Each name stands for a flat space through zero: a line, a plane or more. A row that begins with a name and a colon came from that space; any other row is followed by the name of the space it lies nearest, among the names in its block.
gl_dr: [ 27  16  12 -10  12 -10  26  10  -6  21 -11  10 -14  -9  20 -26   3 -39
   8   7 -22   2  12  10  23   4 -16  -8]
dq_fg: [ 32  -6 -36 -10  -2  26 -20 -34  13   0  53  -9 -38 -10 -46  14  16  49
  -8  12  20 -18 -25  12 -45  -7  -2  22]
cm_mt: [ 15  -6 -14   5   7   5  11 -26  23  28  26   5 -29 -21 -31  -4  -1  15
 -29   1  13   4  12  -3 -21  -7  -3 -10]
cm_mt: [-63 -34  -9  -6 -17   6 -41 -43 -11 -19  40  19   9  21 -39  53  38  83
 -15 -30  40  12  -5 -33 -42 -20  34 -18]
cm_mt: [-18  -7  36  20   0  -4  -6  14 -15 -33 -24  -2  31   1  23   7 -12 -15
   6 -10  -8   0   4  -5  26  10  14  -3]
cm_mt: [ 98  13  11  16  21  16  46  17  27   5   7 -53 -49 -70   8 -51 -44 -53
 -11  37 -20 -35  -4  62  10  31 -31  42]
ms_qp: [ 61  19 -12  11  28   5  23  13 -11  53   2   9 -35 -34 -34 -30 -14 -17
 -28  -7  -2 -14  33  10   9 -48 -37 -31]
sl_md: [-43 -19 -17 -21 -20 -10  29  32  -8   2   6 -41   2 -17  12   7   2  22
  -8 -19  26  -3  17  21 -14 -12   1  27]
cm_mt: [ 51 -27  45  63  38  23   3 -35  -9   1  38   3 -36 -80 -66   1 -22  26
 -74 -30  23 -21  43   1  -2 -35   4 -47]
gl_dr: [-13   4   6 -67  -1 -12  40 -62  48   7  47  60 -50  41  50  -7  99 -18
  38  23 -50  24 -24 -13  -7  75  27  25]
gl_dr: [ 42  -8  19 -28  -3  21 -44 -22 -51 -46  45 -13 -29  -5 -13  13  35  41
  31   8   3 -30 -45  33 -21   6  -3  15]
dq_fg: [ 14  25 -32 -21   2   1 -21  -6  17  30  -9  25 -14  53 -15 -19  15  -2
  13  18 -19   8 -30 -17 -22   0 -23 -23]
gl_dr: [ 19  42 -29   6  18 -14  11  18 -32  59 -32  65  29   6   0   6  -4 -46
  15 -12  -8  16  56 -31  60 -70 -15 -29]
ms_qp: [  2  21 -69  -9 -26  -8 -18  -3  12  33 -11 -11  30   0  -7  17 -45  -7
  25  38  33  21  -6   1  -6 -12  -7  36]
ms_qp: [ 17 -37  14  56  22  50  -8 -19  65 -47  39 -42 -46 -14 -65  -5  -4  61
 -75 -17   1 -47 -30   1 -64  20  10   0]
gl_dr: [  2  -7   7 -19 -10  -9 -20   5 -67   3  12  -9   3 -24 -10  14   1  25
  10 -13  31   1  13  18   2 -37  -8 -14]
ms_qp: [ 10  -1   7  -9   1 -11 -16 -43  -9  26  17  28 -13  -7 -17   1   5   6
  -2  10  12  25   4 -12  -8   1   0 -33]
gl_dr: [ 39   0   4  12   7  17  -8  20 -20 -17   5 -33 -11 -26 -16  -7 -19   7
  -5   0   5 -30  -9  29  -3 -14 -16  12]
sl_md: [-57  -9  -9 -31 -14 -18  44  12  22   9   1   3   1  17  38   2  34  -4
   5 -12  -7  15  14  -6   0  17  15  21]
dq_fg: [ 49  36 -46  11  12  25 -16  14  53  11 -21  -1 -12  46 -19 -29 -16 -21
   7  33 -34 -20 -45  -5 -18  11 -29  12]
gl_dr: [ -2  -2  25  14   4   3  -1  -8  47 -21 -16  -7  -5  24  15 -24  -7 -20
  -5  19 -29   3 -32  -6 -11  57   4  -3]
dq_fg: [ 76  17  -2 -12  17  22  -9 -34  24  -3  30  11 -50   4 -12 -24  19 -11
  15  37 -31 -19 -42  17 -16  34 -15  12]
ms_qp: [  4  22  -4  -8  18 -17  31  52 -54  50 -30  27   6  -6   3 -15   8 -26
  -6 -39  -6  -2  59  -5  43 -75 -30 -42]
cm_mt: [ 42  34 -23  -9  19  13 -12  21 -28  17  -8  34  -8  29 -15  -7  23 -10
  19  -7 -25 -21  -2  -6  17 -45 -26 -15]
sl_md: [ -8 -14  18   0  -7   0 -15   1 -27 -23   6 -16   7 -12  -1  11  -2  18
   2  -7  14  -5  -4  11  -3  -2   6   1]
ms_qp: [ 10  -1  31   2  15   5  24  24  -7 -19  -6  -3 -13  -2  20 -17  19 -17
  -2 -16 -29 -21   4  11  18   7  -4   0]
ms_qp: [ 29  25 -34 -41 -32 -27 -24 -41 -13  32   3   4  17 -14  27   7 -33 -33
  65  71  23  43 -20  19   9  30  -5  37]
dq_fg: [-45 -15  66 -78 -25 -47 -11 -11 -76  -6   0   9  -6  20  59 -13  51   1
  49   0  -4  39 -15  17   3  39  -1 -40]
sl_md: [-29 -23  -3   3  -9  -6   7 -32   5   7  29   4   1 -28 -13  27   3  28
 -19 -10  33  17  24  -9 -11  -5  24   3]
ms_qp: [ -7   7  20   2  19  -5  25  20  -9  11 -15  30  -5  14  10 -13  28 -18
 -10 -29 -27  -4  26 -16  24 -19  -5 -30]
ms_qp: [-17   3 -35  32   9  20   3 -11  79   2  -4  16   2  38 -24   4   0   8
 -29   0 -15  -3 -12 -38 -23  11  13   7]
dq_fg: [ 44  23 -21  21  19  19  -1  -5  39  10  -7  16 -11  15 -16 -15  -9 -23
  -4  18 -26 -13 -13 -10   2   4 -11   4]
sl_md: [ -3   8  23  -6   5  -5  19  26 -11 -19 -19   5  10  10  40  -8  15 -31
  21  -7 -29  -8   4   6  32  11   2  11]
cm_mt: [-20 -24  51  27  -2  -7  -1   3 -15 -34 -12 -24  21 -31  15   5 -27  -3
 -14 -11  11   3  12   7  15  17  17  -7]
sl_md: [ -6  -2 -58  -9 -12 -10  53  30  13  59   8 -42 -11 -54 -15  -5 -35   4
 -29  -4  43   3  47  26 -12 -41 -18  30]
dq_fg: [-27  -6  -9  20   1   0  -7 -11   1   2   0  24  24   2 -14  28   0  14
 -12 -19  15  10  24 -29   9 -25  19  -9]
cm_mt: [ 19  13   5   9  24 -23  19   0 -25  86 -16  37 -17 -25 -35 -31 -18 -18
 -42 -21  13  27  60 -19  14 -59 -34 -87]
sl_md: [-39   1 -18  27  18   7  63   2  69   8  -1  44   8  14  16  15  32 -22
 -27 -29 -29   0  44 -43  27  -2  34  22]
sl_md: [ -8   4  -9 -29 -12  -4 -26  -6   6   5  -2  -4 -12  42  -3 -15  13  15
  14  17  -6   9 -41  -1 -34  22 -14 -14]
dq_fg: [ 78  17  34   0  27  10  17 -27  16  -2  14  18 -43 -18  14 -35  12 -46
  12  30 -45 -13 -16  18  19  41 -10   3]
sl_md: [  8  14 -50 -12   0 -11  -3 -84  72  80  28  58 -31  19 -40  -7   5   2
 -17  39  10  53  -2 -44 -39  18   1 -31]
gl_dr: [-26  17  14  29   2 -24 -33   9 -20  23 -63  37  58  30   1  -1 -40 -30
   1  -4   1  37  20 -44  33 -22  -5 -64]
cm_mt: [  6  29  -6   8  13  -1   4  20   5   8 -34  37  21  36  18  -7   6 -40
  18  -1 -35   1   5 -23  35  -9  -5  -9]
dq_fg: [  7  -9 -23  -2 -14  24 -34  -9   9 -40  24 -31  -2   9 -17  21   0  39
  12  15  13 -23 -44  15 -33  13   8  42]
gl_dr: [-29   7 -53  -7  -5  -6  16  -1 -11  39  12  36  19  -4 -15  39  16  15
  -1 -24  27  13  49 -25  15 -62  12   9]
[ 67 -14  67 -18   6   6   9   6 -52 -44  27 -53 -43 -64  25 -28  -1 -12
  17  14  -9 -34 -20  74   8  35 -15  22]
ms_qp
[  7  -7 -16 -30  -4  -4   5 -16 -11  33  34  -4 -38 -15 -25  -6  20  31
 -12  -3  21   4   4  12 -31 -16 -14 -13]
dq_fg
[-54   2 -35  -7 -22 -12  -8  51  -1  13 -40 -29  34  35   1  -1 -23  13
  -2 -11  17   8  -3  -7 -16 -23 -15  -4]
dq_fg
[-85 -25  -2 -39 -32 -29 -24  -5 -51   7   6   7  26  21   1  34  28  54
   8 -29  43  34  13 -18 -19 -26  15 -30]
dq_fg
[ 20   5   0 -36   0   0  -3 -18 -33   0  31  20 -22  -2   6   8  42   9
  28   2  -4  -4  -5  12   4  -6   0   8]
gl_dr
[-57 -21  10   9  -4 -15 -18 -27 -14  18   5  33  18   8 -27  26  11  39
 -29 -32  30  31  29 -42 -11 -29  19 -55]
cm_mt
[-45 -30  53  -3  -5   0  -2  19 -29 -60   1 -18  10   9  26  12  31  24
   1 -34  -7 -15  -8   6   2  16  21  -1]
ms_qp
[-63 -17  46  55   5 -11   4 -16  35 -32 -35  33  57  13  28  23 -16 -25
 -18 -18 -12  28  25 -52  36  31  49 -17]
cm_mt
[ -2   9 -60  -1   1  -5  35 -20  60  69  13  16 -19  -8 -27  -6 -10  -3
 -30  11  15  22  27 -19 -20 -14  -5   3]
sl_md
[  7  12   1  -3   7 -11  36   7   5  19  -8  15   2 -15  26  -7   1 -38
   7   2 -13   7  27   2  32   1   1  11]
sl_md
[ 15  26  -5 -13   3   3 -12  36 -31 -12 -27  10  17  34  22  -5  12 -23
  38   0 -27 -16 -14   4  26 -15 -15   7]
cm_mt
[-11   7   4   0   3   2  19  26  12 -17 -18   1  10  19  29  -5  12 -22
  11  -6 -26 -10  -2  -2  18  12   4  19]
ms_qp
[ 29  14 -27  33  18  19   8  12  28  16  -8   3  -3  -5 -28  -6 -22  -9
 -24  -3  -6 -17  12  -9   3 -26 -11   2]
sl_md
[-19 -25  69   1   2 -21  23 -18 -42 -21  12  13   8 -48  36  14  14 -14
   2 -21   6  15  40   7  41  12  29  -9]
dq_fg
[ 53  33 -10  48  30  30  -8  10  51 -14 -31  21   7  32  -8 -19 -21 -44
  -1  19 -51 -25 -23 -20  20  12  -9   6]
gl_dr
[ 28  14   8   0   5  14  39  60  13 -43 -22 -44   0  -4  53 -23  -5 -47
  27  11 -42 -42 -18  42  29  31  -8  68]
ms_qp
[ 20  15 -41  10  16  37 -20 -26  33 -15  29  49 -11  44 -32  28  47  25
   6  -5 -24 -25 -21 -33 -10 -17  15  19]
cm_mt
[ 29  -7  -3  53  13  34  -4 -20  30 -44  22  -3  10 -32 -19  32 -19   6
 -14   1   3 -29   3  -3  12   1  30  45]
dq_fg
[ 46  -1  17 -10  -3   6  -9 -44  22 -19  27 -14 -27 -20  11 -12  -7 -13
  20  47  -8   1 -39  26 -13  62   5  29]
ms_qp
[ 36 -11  -1  38  19  21  26 -20  19  -1  34  -2 -19 -61 -28  14 -13   5
 -35  -9  13 -20  33   7   8 -17  14  21]
dq_fg
[-34  16 -21 -18   3   3  36  51  45  -4 -31   3  -1  68  35 -24  37 -22
   9 -11 -51 -15 -17 -12  -1  17  -8  18]
sl_md
[ 54  23  21  69  45  35 -21 -19  29 -26 -15  58  10  19 -23   3  -3 -31
 -13  -4 -48 -24  -2 -41  37  -6  11 -22]
sl_md
[  8  13  16  21  18  21  -5  42   6 -43 -31   3  12  42  14 -10  14 -17
   8 -15 -47 -35 -21  -7  19   3  -4   4]
sl_md
[-54 -25 -45  26  -3  12  59  38  38   8  14 -33   7 -35 -18  28  -6  33
 -55 -47  33 -20  55  -3 -10 -46  19  43]
sl_md

Each name stands for a flat space through zero: a line, a plane or more. A row that begins with a name and a colon came from that space; any other row is followed by the name of the space it lies nearest, among the names in its block.
zn_mm: [ -1  23  32  44 -18  -9  25  -5 -15  26 -13 -20  61 -56 -45  -4   7 -10
   1  15 -11 -15 -19   3 -26   1   5 -20]
ns_gf: [ 13 -22   4 -53  16   9 -33  -1 -41 -12 -16  11 -36  -1  45 -38  -6 -28
  27   8  37  34  34  16  32 -10 -20  27]
bc_zg: [-12   6   1  17 -21  37   0   7  -4  -1  15  -4  18  -1 -20   5 -45  37
  -1   4 -15 -17  -5 -17 -32 -20  16   9]
rg_pn: [ 16 -34  47 -58   4 -21 -23  -5   9 -55   2  12 -12  46   4 -10 -20  63
  48  12  40  29  35  22  38 -11 -77  -7]
bs_gt: [  6  -8  31  18 -35  43  33  27   0  60 -13 -37  62 -36 -20 -24   7  -2
 -24  22 -19  16  19 -52 -29  -1   7   2]
ns_gf: [ -6   8  12  15 -27  14   0  -3   0 -10 -10  -4  31 -22  -8 -10  -5  15
 -10  -9  -9   5  -4 -34 -17  10   3  15]
rg_pn: [ 10   1  29  16  -6 -40   9 -16   1 -30   1 -13  38 -19 -35   4   5  44
  27 -23   9  -4  -7  10  14   5 -31  -8]
rg_pn: [ -5 -15  -8 -23 -17  39 -13  32  23  57  11   7 -27  53   4  14  -4 -16
 -41  68   6   4  31   1 -12  -5   5 -44]
bs_gt: [  6  -7  -4  -7   7 -25 -14 -17  -5 -53   9   3  -7   5   1   2 -11  42
  28 -42  14   1  -1   7  25   0 -19  20]
rg_pn: [-16  32  57  19  44 -35  70 -13  53 -15 -14  19  29   8 -22  16   9 -11
  26  27 -55 -26 -66  23 -44  -8 -20 -26]
ns_gf: [  0   7  -6  29   5  -9   7   8  -9  34  39 -14   3  11 -59  41 -33  27
  14  32   7 -48  -6  61 -10 -34  10 -57]
zn_mm: [ -5   8   7  15  19   1  25  -2   2 -10  12  -4  10  -3 -15   8 -25  20
  23 -10 -21 -21 -23  10 -18 -22   6   7]
zn_mm: [-11   1  34  26 -28  65  30  33  -1  54  29 -25  49   3 -61  12 -71  51
   3  59 -25 -33   4  -3 -62 -52  13 -30]
ns_gf: [  2   2  -3  11   3  -8  -5  -1 -16   6  19  -7   0   0 -28  16 -22  19
  17   8  12 -22   0  35   2 -19   1 -21]
zn_mm: [ -4  -7 -11 -14  -6 -11 -26  -9  18 -45  15  17 -23  39   2  17 -16  45
   4 -15  12  -2   4   4  14   4 -17  -1]
bs_gt: [ 11 -10 -10  12   2  26  18  17 -31  42   7 -32  16 -33  -4 -15  -8  -9
   4 -10  -4  -1  14  -8  -2 -20  24  17]
bs_gt: [ -3  16  20  -4 -12 -39 -37 -31 -13 -52 -19  26   1 -12  -7  -3   6   3
  16   2  29   5  -9  24  15  20 -29 -11]
bs_gt: [ -2 -10 -22  -6  -2  -1 -10   7  23  -1  22   4 -24  41  -3  26  -5  25
 -13   0   3  -8   8   5   8   0   1 -17]
zn_mm: [ -8  16   3  27  39  -4  35 -11 -15 -27  26  -6  10 -13 -26  13 -54  37
  54 -29 -29 -43 -42  32 -24 -46  15  20]
ns_gf: [  7  -7  12 -12  18  25  42  32  11  93 -24 -14   1  -7  24 -20  47 -91
 -32  56 -20  20  12 -10 -15   2  16 -20]
ns_gf: [-17   0   5  -2 -22  29 -12  15  29   9  23  14  -8  52 -24  29 -39  38
 -17  49  -5 -19   4   5 -30 -15  -2 -38]
zn_mm: [  5  -1 -20 -13  -2 -34 -39 -21 -10 -38  -7  15 -26   1  19   0  22  -6
   0 -27  31  13   7  10  37  26 -11   7]
rg_pn: [-17  45 -35  53  16 -31  21 -27   6 -16 -18  10   8 -48  10   9  41 -54
 -24 -53 -40 -22 -62 -16 -18  33  49  25]
rg_pn: [  4  -4  18  -8  -8 -34  -9 -10  25 -25  -1   8   4  22 -13  13  16  27
   2   4  15   6   4  10  18  17 -35 -26]
rg_pn: [-10  18  18  19   9 -10  32   2  35  19  -3   6  15  10 -20  19  13 -14
 -11  30 -28 -18 -28   8 -28   3   1 -33]
bc_zg: [ -4  12 -15  51  -4   2  39   2  14   7  19 -27  38 -23 -31  19  -5  33
  -7 -45 -39 -28 -28 -27 -22  -3  31  14]
zn_mm: [  0  14  17  34 -53   7 -32  -5 -49  19   5 -16  45 -46 -60   2 -29  23
   1  30  34 -18  14  22 -11  -9   2 -35]
bs_gt: [ -3  -8 -15 -10  -4 -17 -20  -4  30 -31  19  15 -25  48  -3  28  -4  40
  -6  -8  10  -6   4   8  15   9 -15 -16]
rg_pn: [ -3   3 -77  21 -40  18 -47   6 -21  34   4  -6 -26 -15  18   8  30 -38
 -68 -25  18   3  21 -30  16  36  56   6]
ns_gf: [-10   8  16  16 -33  26   6   4  14   4 -11  -3  34 -12 -10  -7  -3  11
 -24   7 -18   5  -5 -43 -30  11   6   6]
bs_gt: [  2 -10 -10  -5  -3  -8  -9  -2  13 -21  15   0  -9  23  -4  13  -7  36
   3 -17   7  -2   6   0  14   2 -10  -1]
ns_gf: [ -2   0  -6   3  -4  -9 -22  -9 -11 -29  22   6  -9  14 -22  18 -35  44
  20  -6  17 -19   0  28   6 -15  -7 -10]
bc_zg: [-20   4  52 -34 -45  44 -32  -1  15 -32 -35  37  14  17  18 -30 -25   9
 -15  55   3  33  11 -43 -35  12 -32   7]
bc_zg: [  6  -8  -8 -26  32 -21 -16  -8 -15 -20   9  14 -40  21  13   4 -11  -4
  32   1  22  -3   4  47  26 -16 -14  -4]
bc_zg: [-14   3  11 -11  -2  22 -14  -2  -2 -29  11  19 -10  23  -5   4 -51  34
  20  17  -2 -11  -6  10 -20 -24  -7   4]
bc_zg: [-16   9  10  30 -53  60   3  10  -1   0   1 -14  52 -25 -22 -11 -41  46
 -22  -7 -27  -4  -3 -67 -49  -5  23  29]
bc_zg: [-14  -8  38 -52 -39  54 -58   0 -21 -37 -24  36 -10  17  27 -39 -51  14
   5  52  28  35  31 -21 -17  -8 -31  19]
bc_zg: [  0   0  14  -5 -19   5  -4   1   7   6 -22   1  14 -10  10 -15  24 -18
 -20  10   1  21   8 -27  -2  21  -8   2]
zn_mm: [  3  10   2  14 -16 -19 -19 -13 -25  -5  -8  -3  14 -31 -15  -3   8  -7
   2  -4  20  -2   1  13  10  11  -1  -8]
bs_gt: [  1 -11  14   5 -65  -5 -36   5  27   0  10  -4  24  29 -42  24   4  60
 -35  27  30   6  32 -15   8  26 -30 -51]
[  8  -6 -45  30  12  12   7  10 -36  26  42 -32  -5 -16 -26  19 -35  27
  16 -34   0 -35   3  23   5 -36  40   8]
bc_zg
[ 14 -16 -38   7 -14  -7 -37   3 -39  10  33 -20 -17  -1 -23  17 -19  32
   7 -17  42 -14  31  32  35 -13   9 -14]
bs_gt
[  5   0   1 -13  30  -9  -2 -24 -38 -62 -11   4  -6 -35  32 -34 -19   6
  52 -61   2  12 -13  -3  17 -12  -5  70]
rg_pn
[  0   5   3 -19  55 -52  10 -15  24 -30  10  27 -42  43   5  26   6  -6
  34   7   1 -17 -25  63  18  -9 -24 -27]
bc_zg
[ -2  -2 -28   0  38  29  34  21   1  46  10  -8 -25   7  24   1  -3 -42
  -6   3 -31 -11  -9   1 -17 -23  39  14]
bs_gt
[ 15 -14   6   2  -2  19   0   2 -52  -3   9 -30  23 -42  -9 -27 -36  30
  39 -29  14   3  18  -2   9 -30   1  38]
rg_pn
[  7 -30   2 -47  27  76  -2  24 -60  14   7 -10 -26  -7  42 -49 -71  -3
  47   8   5  17  33  -2  -7 -64  11  63]
rg_pn
[ -8   5  40 -25 -14  -5  -8 -13  27 -41 -37  27  11   6  25 -23  20  -7
  -7  12  -3  33  -5 -33  -7  29 -35  12]
bc_zg
[-18  48 -23  48   6 -76   9 -41  48 -43 -23  28   4 -14   0  33  74 -39
 -38 -46 -29 -17 -66  -8  -1  66  16 -12]
rg_pn
[  0  -2  35   3 -63 -18 -35  -9  22 -27  -8   5  37  10 -38   9   9  54
 -20  21  29  14  20 -17   6  33 -44 -38]
bs_gt
[ -6 -29 -46 -12  19  38  35  42  79  36  49  -7 -44  98  14  46  -8  39
 -40  -3 -44 -14   8 -31 -12 -13  23  -9]
bs_gt
[  4  -2 -21  -6   0  -8 -34 -11 -34 -20   8   5 -22  -7   4  -1 -15   4
  15 -15  28  -3  10  24  22  -6   3   8]
zn_mm
[  5   1 -18  19  17 -16  18  -1  -1   5  15 -14   0  -7 -11  14   4   6
   8 -28  -9 -17 -11  11   7  -6  14   2]
bc_zg
[-13 -29   3 -39 -21  37  -8  25  79 -20  28  20 -27 108   7  30 -31  80
 -27  27 -14   8  22 -37 -14  -3 -28 -17]
zn_mm
[-21  24  17  -5 -21 -14 -26  -8  35   4 -22  43 -14  32  -4  20  24 -40
 -39  71   6  -1 -12  17 -20  31 -13 -60]
bs_gt
[  2  20  23   8 -14 -24 -29 -25 -50 -15 -28   8  20 -55 -11 -22   6 -31
  18  12  32   5  -3  27   8   9 -11  -6]
bs_gt
[  8 -22 -27  -4 -12  -8 -21   4  10 -18  35 -10 -17  36 -15  26 -16  65
   1 -28  20  -7  22   4  28  -3  -9  -7]
bs_gt
[ 10  -5 -49   5  47  15  13  10 -54  37  21 -20 -35 -26  19  -6 -17 -41
  24 -26  -1 -19   0  34  12 -38  48  29]
bs_gt
[ 23 -11 -40   6  42 -45  11  -2 -22  23  17 -23 -27 -12   4  13  34 -27
  16 -38  17 -10   5  44  48  -2  13  -6]
bc_zg
[  9 -15  25  10 -28  20  12  26   1  54  20 -30  35   7 -50  12 -18  35
  -5  47  10  -9  28   9 -11 -21 -12 -47]
rg_pn
[ -7  -9   5 -18  25   3  34   9  63 -18   6  12 -15  53  22  12   7  19
  -5  -9 -38   5 -15 -27 -11   3 -11  11]
zn_mm
[  5  -2  10  -5 -23   1 -43 -22 -54 -58  -4   0  14 -38  -5 -27 -39  44
  38 -34  35  10  13   0  17  -8 -17  39]
ns_gf
[  2   0 -20  18   3   6   9  12  -8  36  20 -16  -2  -1 -19  17  -7  -1
  -6   6  -2 -20   2  17  -3 -14  22 -18]
bc_zg
[ -2  15  33  -2  10 -19   5 -24 -14 -40 -31  12  20 -37  11 -28   6 -16
  27 -13  -3  13 -21  -3  -3   8 -18  27]
bs_gt
[  1   8 -16  21  21 -27  28   0  26  14  10  -6  -3   8 -10  26  26 -10
  -9 -13 -19 -19 -21  12   2   7  12 -18]
ns_gf
